Below are the code and all the weights of a small trained network. Each question names an input and a class and asks about switching units off, where a switched-off unit gives its printed mean instead of its output.

import numpy as np


def w(rows, s, z=0):
    codes = np.array(rows[::2]) - 128.0
    scale = np.full(codes.shape[1], s)
    scale[-1] = z or s
    return codes * scale


def norm(h):
    return h / np.sqrt((h * h).mean(-1, keepdims=True) + 1e-5)


def f(y):
    return np.maximum(y, 0)


def log_softmax(a):
    a = a - a.max(-1, keepdims=True)
    return a - np.log(np.exp(a).sum(-1, keepdims=True))


def net(x, mask):
    res = np.array(x, float).reshape(1, 8) / 4 @ E
    u = 0
    for l in range(2):
        y = f(norm(res) @ A[l][:, :-1].T + A[l][:, -1])
        res = res + np.where(mask[u : u + 11], y, B[l][:, -1]) @ B[l][:, :-1]
        u += 11
    return log_softmax(norm(res)[-1] @ U[:, :-1].T + U[:, -1])


A, B = {}, {}
E = w([
[168,102,151,137,162,123,166],'x0',
[84,236,193,93,169,217,200],'x1',
[137,132,142,125,140,119,124],'x2',
[124,170,26,101,255,191,70],'x3',
[154,160,143,124,104,160,118],'x4',
[145,251,43,215,118,78,168],'x5',
[86,104,114,125,147,84,123],'x6',
[75,135,97,151,105,131,98],'x7',
],0.0072)
A[0] = w([
[95,113,88,108,166,191,116,108],'L0N0',
[95,95,149,120,180,184,92,83],'L0N1',
[144,168,62,169,136,131,156,82],'L0N2',
[53,158,115,118,118,148,167,154],'L0N3',
[182,114,98,167,65,67,107,173],'L0N4',
[132,168,110,136,171,98,138,129],'L0N5',
[77,55,248,140,37,139,150,143],'L0N6',
[148,60,126,113,142,126,51,76],'L0N7',
[110,196,146,160,58,53,219,3],'L0N8',
[165,101,98,138,137,129,80,148],'L0N9',
[50,176,169,115,148,169,197,209],'L0N10',
],0.012,0.0035)
B[0] = w([
[141,112,124,83,81,131,179,175],'L0N0',
[69,118,132,157,82,128,190,172],'L0N1',
[146,123,127,45,161,35,81,179],'L0N2',
[167,98,171,160,184,104,165,180],'L0N3',
[62,104,142,158,57,97,183,208],'L0N4',
[136,174,117,107,70,103,96,165],'L0N5',
[160,188,72,67,176,41,83,247],'L0N6',
[143,180,48,142,116,205,89,179],'L0N7',
[104,68,181,248,163,229,91,214],'L0N8',
[192,132,103,94,136,179,100,169],'L0N9',
[107,219,159,122,240,90,137,221],'L0N10',
],0.011)
A[1] = w([
[147,89,106,75,58,144,159,99],'L1N0',
[93,164,86,181,153,93,144,164],'L1N1',
[162,18,100,101,129,254,109,104],'L1N2',
[97,94,82,159,103,221,90,185],'L1N3',
[56,91,199,178,57,112,166,132],'L1N4',
[107,161,163,168,168,180,222,96],'L1N5',
[190,109,21,67,58,57,38,122],'L1N6',
[60,131,149,102,109,170,221,9],'L1N7',
[18,90,198,49,205,253,165,50],'L1N8',
[101,181,143,88,190,103,132,253],'L1N9',
[143,20,118,204,107,138,147,97],'L1N10',
],0.011,0.0019)
B[1] = w([
[147,141,112,85,148,156,108,153],'L1N0',
[223,56,182,30,112,146,106,189],'L1N1',
[104,186,131,37,193,89,143,165],'L1N2',
[121,124,142,22,172,21,151,168],'L1N3',
[133,186,50,97,71,168,148,173],'L1N4',
[139,64,161,171,102,101,49,181],'L1N5',
[117,114,239,251,163,174,134,249],'L1N6',
[158,122,122,171,59,125,115,145],'L1N7',
[134,115,62,171,6,80,172,176],'L1N8',
[88,89,50,93,88,196,136,231],'L1N9',
[123,125,89,109,102,125,196,163],'L1N10',
],0.011,0.012)
U = w([
[147,95,174,170,167,164,73,151],'0',
[123,140,96,9,205,164,98,254],'1',
[119,96,79,110,51,152,145,42],'2',
],0.014,0.00073)

Each question gives the input, the list of numbers given to net, and the class t.
The units are the neurons (one row each of A and B). Each row of codes is followed by its name. A weight is (code - 128) times the scale printed after its matrix; where a second scale follows, it is the last column's (A, B and U).
mask holds one flag per neuron, layer by layer. A switched-off neuron (its flag False) gives its mean, the last column of its row in B, instead of its output. The means were averaged over made-up inputs and are rounded, as every weight is.
A unit's drop is (log p(t) with every unit on - log p(t) with that unit switched off) / (log p(t) with every unit on - log p(t) with every unit switched off).
The circuit of an input: a set's keep is (log p(t) with only the set's units on - log p(t) with every unit switched off) / (log p(t) with every unit on - log p(t) with every unit switched off). Starting from the 12 units with the biggest drops (on a tie, the unit counted first), units are removed one at a time, each time the one whose removal leaves the highest keep (on an exact tie, the one counted first), for as long as the keep stays at least 0.8.
units of the circuit, in order: the units of the circuit, biggest drop first
k most important neurons: the k neurons with the biggest drops, biggest first
top k neurons in layer l: the k neurons of layer l with the biggest drops, biggest first
drop of u: that unit's drop, to one decimal
input [-6,5,4,-2,-6,4,-5,0], class 0: top 2 neurons in layer 0	(L0N8, L0N6)
input [-6,2,-8,-1,7,1,7,5], class 0: units of the circuit, in order	(L0N3)
input [3,2,3,8,-7,-5,-6,-8], class 2: 3 most important neurons	(L1N8, L0N1, L0N6)
input [0,-4,6,0,4,1,0,-7], class 2: 2 most important neurons	(L0N4, L0N6)
input [2,6,7,1,1,-5,-1,0], class 2: 2 most important neurons	(L1N8, L0N1)
input [-8,3,3,0,8,4,-6,-4], class 0: 3 most important neurons	(L0N6, L1N5, L0N8)
input [-3,-7,4,1,-2,-7,-4,8], class 1: 4 most important neurons	(L0N7, L1N2, L1N3, L0N9)
input [-1,-7,8,2,-5,-3,-3,-1], class 1: 3 most important neurons	(L0N6, L1N2, L1N3)
input [-3,-3,1,7,-3,8,-1,-7], class 0: units of the circuit, in order	(L1N6, L0N10)
input [-7,0,6,1,-1,1,4,5], class 0: 3 most important neurons	(L0N10, L0N4, L0N8)
input [8,-8,-7,2,2,0,-6,7], class 1: 2 most important neurons	(L0N6, L1N2)
input [-2,1,-4,-8,-6,-2,-6,1], class 1: top 3 neurons in layer 1	(L1N5, L1N8, L1N9)
input [-3,5,-4,-5,2,-1,3,-5], class 1: 3 most important neurons	(L0N6, L1N6, L1N9)
input [3,7,6,3,4,-7,-8,3], class 2: units of the circuit, in order	(L1N8)
input [-8,4,-8,0,8,1,7,3], class 0: top 2 neurons in layer 0	(L0N6, L0N3)
input [4,5,-7,0,-4,3,1,-7], class 0: 3 most important neurons	(L0N6, L0N8, L1N5)
input [7,-1,8,4,6,1,-4,4], class 0: 3 most important neurons	(L1N6, L0N10, L0N8)
input [-5,-8,7,6,2,1,-7,5], class 0: 2 most important neurons	(L1N6, L0N8)
input [4,0,0,8,5,8,4,-5], class 0: drop of L0N10	1.7
input [8,1,-5,-4,2,-7,2,-6], class 1: drop of L0N5	0.1
input [5,2,-3,5,0,-2,-7,-4], class 2: drop of L0N7	0.0
input [-2,4,-3,-6,0,-6,8,3], class 1: top neuron in layer 0	(L0N6)
